Below is a small trained network, with its code and all its weights. Each question gives an input and a target symbol and asks what happens when units are switched off, that is, made to give their printed mean instead of their output.

import numpy as np


def w(rows, s, z=0):
    codes = np.array(rows[::2]) - 128.0
    scale = np.full(codes.shape[1], s)
    scale[-1] = z or s
    return codes * scale


def f(y):
    return np.maximum(y, 0)


def softmax(a):
    e = np.exp(a - a.max(-1, keepdims=True))
    return e / e.sum(-1, keepdims=True)


def log_softmax(a):
    a = a - a.max(-1, keepdims=True)
    return a - np.log(np.exp(a).sum(-1, keepdims=True))


def net(x, mask):
    ids = ['αβγδεζηθλμπσφψω'.index(c) for c in x.split()]
    T = len(ids)
    res = E[ids] + P[:T]
    u = 0
    for l in range(3):
        r = res
        for j in range(2):
            rows = slice(2 * j, 2 * j + 2)
            q, k, v = (r @ M[l][rows].T for M in (Q, K, V))
            z = softmax(np.where(np.tri(T) > 0, q @ k.T / 2**0.5, -1e9)) @ v
            o = O[l][rows]
            res = res + np.where(mask[u + j], z, o[:, -1]) @ o[:, :-1]
        u += 2
        y = f(res @ A[l][:, :-1].T + A[l][:, -1])
        res = res + np.where(mask[u : u + 8], y, B[l][:, -1]) @ B[l][:, :-1]
        u += 8
    return log_softmax(res[-1] @ U[:, :-1].T + U[:, -1])


Q, K, V, O, A, B = {}, {}, {}, {}, {}, {}
E = w([
[118,128,138,90,164,119,105],'α',
[132,150,109,141,155,89,119],'β',
[122,69,102,132,157,115,170],'γ',
[157,162,198,117,109,33,80],'δ',
[175,151,146,99,162,130,85],'ε',
[82,143,130,133,188,165,136],'ζ',
[95,131,122,161,141,188,32],'η',
[149,80,120,105,149,104,96],'θ',
[119,130,93,170,155,113,43],'λ',
[171,114,128,147,146,198,200],'μ',
[250,124,99,141,78,187,104],'π',
[68,64,174,127,125,88,173],'σ',
[169,192,128,203,114,102,187],'φ',
[120,54,203,135,168,91,144],'ψ',
[20,140,171,158,136,65,135],'ω',
],0.013)
P = w([
[115,74,57,74,137,110,141],'0',
[154,79,90,104,216,118,133],'1',
[168,92,108,123,227,126,122],'2',
[168,91,127,139,216,135,111],'3',
[169,95,140,152,207,143,95],'4',
[167,102,149,167,199,146,104],'5',
[171,92,156,180,162,136,88],'6',
[164,101,179,183,138,145,94],'7',
[162,90,189,194,123,148,89],'8',
[159,98,201,206,92,155,78],'9',
[147,104,225,214,63,147,97],'10',
[154,98,231,212,41,155,93],'11',
[146,99,255,215,30,154,86],'12',
],0.0061)
Q[0] = w([
[117,94,143,183,128,151,128],'L0H1',
[106,157,115,45,133,164,140],'L0H1',
[187,84,101,134,105,211,54],'L0H2',
[97,135,102,54,34,255,157],'L0H2',
],0.0068)
K[0] = w([
[135,130,125,126,86,120,140],'L0H1',
[87,97,52,143,214,145,149],'L0H1',
[193,132,112,128,68,155,69],'L0H2',
[107,64,84,2,149,157,92],'L0H2',
],0.0087)
V[0] = w([
[189,115,183,217,135,155,127],'L0H1',
[191,130,254,231,134,100,49],'L0H1',
[150,140,195,111,88,116,164],'L0H2',
[176,112,103,39,97,129,52],'L0H2',
],0.0053)
O[0] = w([
[171,79,166,216,158,233,103,220],'L0H1',
[157,123,252,228,107,175,92,252],'L0H1',
[179,79,140,154,45,64,89,91],'L0H2',
[151,167,120,56,80,179,44,79],'L0H2',
],0.0043,0.0023)
A[0] = w([
[122,83,76,178,143,129,106,84],'L0N1',
[137,76,95,105,120,169,185,135],'L0N2',
[154,71,72,37,103,100,124,121],'L0N3',
[79,134,105,161,104,140,46,164],'L0N4',
[51,50,153,182,163,87,88,230],'L0N5',
[174,174,133,126,113,73,145,242],'L0N6',
[120,70,198,24,166,143,100,187],'L0N7',
[253,94,91,151,126,205,90,250],'L0N8',
],0.0063,0.0016)
B[0] = w([
[146,167,146,79,232,134,89,159],'L0N1',
[96,102,189,115,225,168,169,152],'L0N2',
[134,6,109,112,203,83,91,143],'L0N3',
[44,115,169,105,164,196,78,167],'L0N4',
[115,158,211,169,138,173,152,244],'L0N5',
[153,75,102,170,86,109,14,159],'L0N6',
[169,35,131,217,161,132,83,176],'L0N7',
[107,172,149,132,111,254,122,253],'L0N8',
],0.0059,0.0053)
Q[1] = w([
[132,159,158,254,194,143,121],'L1H1',
[202,95,224,219,197,208,74],'L1H1',
[180,162,67,52,68,62,167],'L1H2',
[85,106,136,147,152,165,107],'L1H2',
],0.0075)
K[1] = w([
[139,117,217,254,107,127,136],'L1H1',
[133,174,231,180,93,145,106],'L1H1',
[163,115,102,93,155,36,156],'L1H2',
[141,103,165,138,130,147,107],'L1H2',
],0.0087)
V[1] = w([
[178,176,103,82,40,90,1],'L1H1',
[73,195,53,54,176,142,138],'L1H1',
[207,147,124,58,124,83,166],'L1H2',
[129,151,62,23,126,6,164],'L1H2',
],0.0048)
O[1] = w([
[147,179,151,98,112,56,3,88],'L1H1',
[52,170,79,63,142,149,114,70],'L1H1',
[96,94,52,172,75,170,132,73],'L1H2',
[78,89,61,184,144,143,22,8],'L1H2',
],0.0058,0.012)
A[1] = w([
[129,147,2,116,188,131,166,84],'L1N1',
[148,109,126,106,160,104,164,128],'L1N2',
[183,126,164,184,113,161,114,180],'L1N3',
[143,138,137,169,116,110,112,154],'L1N4',
[148,98,121,148,85,93,113,159],'L1N5',
[162,164,159,135,142,128,103,253],'L1N6',
[151,161,158,97,162,107,67,129],'L1N7',
[75,136,66,130,132,113,93,140],'L1N8',
],0.0072,0.0043)
B[1] = w([
[114,154,71,114,250,155,216,137],'L1N1',
[122,72,172,82,171,159,98,159],'L1N2',
[216,130,107,153,136,78,207,253],'L1N3',
[154,169,119,160,177,108,174,157],'L1N4',
[136,151,89,114,170,97,113,139],'L1N5',
[224,141,140,97,193,141,183,228],'L1N6',
[154,114,159,2,161,150,91,156],'L1N7',
[96,187,87,153,156,78,90,131],'L1N8',
],0.0055,0.011)
Q[2] = w([
[63,166,78,102,1,163,72],'L2H1',
[90,96,131,150,136,98,111],'L2H1',
[160,104,182,143,243,177,163],'L2H2',
[153,186,149,68,135,99,100],'L2H2',
],0.0095)
K[2] = w([
[137,57,10,67,216,87,110],'L2H1',
[126,158,89,25,155,149,129],'L2H1',
[248,113,186,181,67,40,207],'L2H2',
[1,154,159,55,10,168,219],'L2H2',
],0.0046)
V[2] = w([
[255,92,89,90,65,202,151],'L2H1',
[106,233,157,6,150,209,91],'L2H1',
[167,236,56,160,135,23,122],'L2H2',
[119,46,197,88,150,31,34],'L2H2',
],0.007)
O[2] = w([
[203,31,33,76,64,108,92,255],'L2H1',
[119,133,220,42,61,167,114,75],'L2H1',
[162,221,76,72,173,2,143,104],'L2H2',
[182,110,208,181,124,62,34,65],'L2H2',
],0.0093,0.0096)
A[2] = w([
[215,222,111,86,77,5,60,98],'L2N1',
[189,124,74,106,129,196,65,208],'L2N2',
[222,123,145,149,53,117,195,38],'L2N3',
[176,93,174,170,181,75,39,254],'L2N4',
[127,188,2,110,74,166,193,125],'L2N5',
[90,156,133,100,175,127,43,131],'L2N6',
[138,71,9,203,232,121,100,71],'L2N7',
[91,156,189,195,169,94,171,143],'L2N8',
],0.0057,0.0041)
B[2] = w([
[2,103,129,91,141,120,168,189],'L2N1',
[133,140,75,175,61,91,180,202],'L2N2',
[68,142,139,118,156,171,56,247],'L2N3',
[117,184,136,164,32,102,137,200],'L2N4',
[71,144,124,141,181,152,67,205],'L2N5',
[121,159,137,111,96,187,86,136],'L2N6',
[155,66,172,105,176,99,54,219],'L2N7',
[86,167,74,124,114,131,137,169],'L2N8',
],0.0075,0.014)
U = w([
[163,160,56,43,196,72,123,172],'α',
[169,138,73,119,235,95,205,115],'β',
[116,240,149,210,176,184,176,92],'γ',
[136,107,67,117,35,149,230,211],'δ',
[43,117,104,113,109,158,149,107],'ε',
[157,152,234,54,133,168,162,173],'ζ',
[204,94,142,203,151,155,30,68],'η',
[27,74,120,163,76,82,118,95],'θ',
[134,119,162,102,133,128,38,143],'λ',
[209,193,131,151,40,33,155,190],'μ',
[85,60,242,15,202,137,90,2],'π',
[113,114,66,70,21,131,117,124],'σ',
[90,185,138,120,140,190,2,90],'φ',
[161,93,152,239,108,151,146,138],'ψ',
[22,168,92,162,109,140,96,77],'ω',
],0.0047,0.0055)

Each question gives the input, a string of symbols that net reads in full, and the target symbol t.
The units are the heads (2 rows each of Q, K, V and O) and the neurons (one row each of A and B). Each row of codes is followed by its name. A weight is (code - 128) times the scale printed after its matrix; where a second scale follows, it is the last column's (O, A, B and U).
mask holds one flag per unit, layer by layer, with each layer's heads first. A switched-off unit (its flag False) gives its mean, the last column of its rows in O or B, instead of its output. The means were averaged over made-up inputs and are rounded, as every weight is.
A unit's drop is (log p(t) with every unit on - log p(t) with that unit switched off) / (log p(t) with every unit on - log p(t) with every unit switched off).
The circuit of an input: a set's keep is (log p(t) with only the set's units on - log p(t) with every unit switched off) / (log p(t) with every unit on - log p(t) with every unit switched off). Starting from the 12 units with the biggest drops (on a tie, the unit counted first), units are removed one at a time, each time the one whose removal leaves the highest keep (on an exact tie, the one counted first), for as long as the keep stays at least 0.8.
units of the circuit, in order: the units of the circuit, biggest drop first
k most important neurons: the k neurons with the biggest drops, biggest first
top k neurons in layer l: the k neurons of layer l with the biggest drops, biggest first
which heads matter: for each layer, one digit per head in row order, 1 if its drop is at least 0.15 and else 0, layers parted by /
input α ψ ψ φ π λ μ φ φ ψ, target ψ: which heads matter => 00 / 10 / 01
input η μ α ω φ ψ ψ ψ, target η: most important neuron => (L2N7)
input λ π η μ λ, target δ: units of the circuit, in order => (L2H2; L0N8; L2H1)
input α ω ω μ β, target γ: units of the circuit, in order => (L2H1; L0N5; L2N7)
input σ α γ δ λ ω η λ μ, target ζ: units of the circuit, in order => (L0N5; L1H2; L2H1; L0N4)
input γ β γ α φ ψ β γ ω μ ζ, target γ: units of the circuit, in order => (L0N5; L2H1)
input π μ ε μ φ φ π γ π δ η, target ζ: 2 most important neurons => (L0N5; L0N4)
input α β σ γ γ, target ψ: top 2 neurons in layer 0 => (L0N7; L0N5)
input φ γ φ φ μ α μ α ω ω, target γ: units of the circuit, in order => (L2H1; L0N5; L2N7)
input γ μ μ ε, target δ: top 2 neurons in layer 2 => (L2N2; L2N7)
input α π θ φ η ζ η μ σ ψ, target η: units of the circuit, in order => (L1H1; L0N7; L2H2; L2N1)
input η β π ε, target δ: which heads matter => 00 / 00 / 10
input β η σ, target ζ: units of the circuit, in order => (L2H1; L0N4; L0N8; L1H2)
input λ ζ ζ ψ ε β φ ε μ η δ ε φ, target α: 2 most important neurons => (L1N3; L2N3)
input δ ζ θ α π θ λ σ η λ λ γ ε, target ζ: which heads matter => 10 / 01 / 10
input γ μ γ ζ φ μ π, target δ: which heads matter => 10 / 01 / 10
input γ γ η γ δ ψ γ π γ γ φ γ λ, target β: which heads matter => 10 / 00 / 01
input σ λ ζ η λ φ β η α λ, target ζ: which heads matter => 00 / 01 / 10
input ω μ η λ β ψ α ε, target η: which heads matter => 10 / 10 / 11
input λ β β η σ ε φ γ ω δ σ, target μ: which heads matter => 10 / 10 / 01
input β φ ζ β ε μ θ ζ δ β, target μ: 2 most important neurons => (L2N4; L2N5)
input ψ γ λ α β λ, target ψ: which heads matter => 00 / 10 / 01
input ε η φ, target α: which heads matter => 00 / 00 / 01
input η λ β δ γ γ ω μ γ φ δ ω, target μ: 3 most important neurons => (L2N4; L2N5; L0N8)
input λ ζ α φ ω λ λ φ ω φ φ φ, target β: which heads matter => 00 / 00 / 11
input λ β δ β γ α β η φ η φ θ, target β: top 2 neurons in layer 1 => (L1N3; L1N7)
input θ η μ μ γ ε θ μ μ σ, target ψ: top 2 neurons in layer 0 => (L0N5; L0N7)
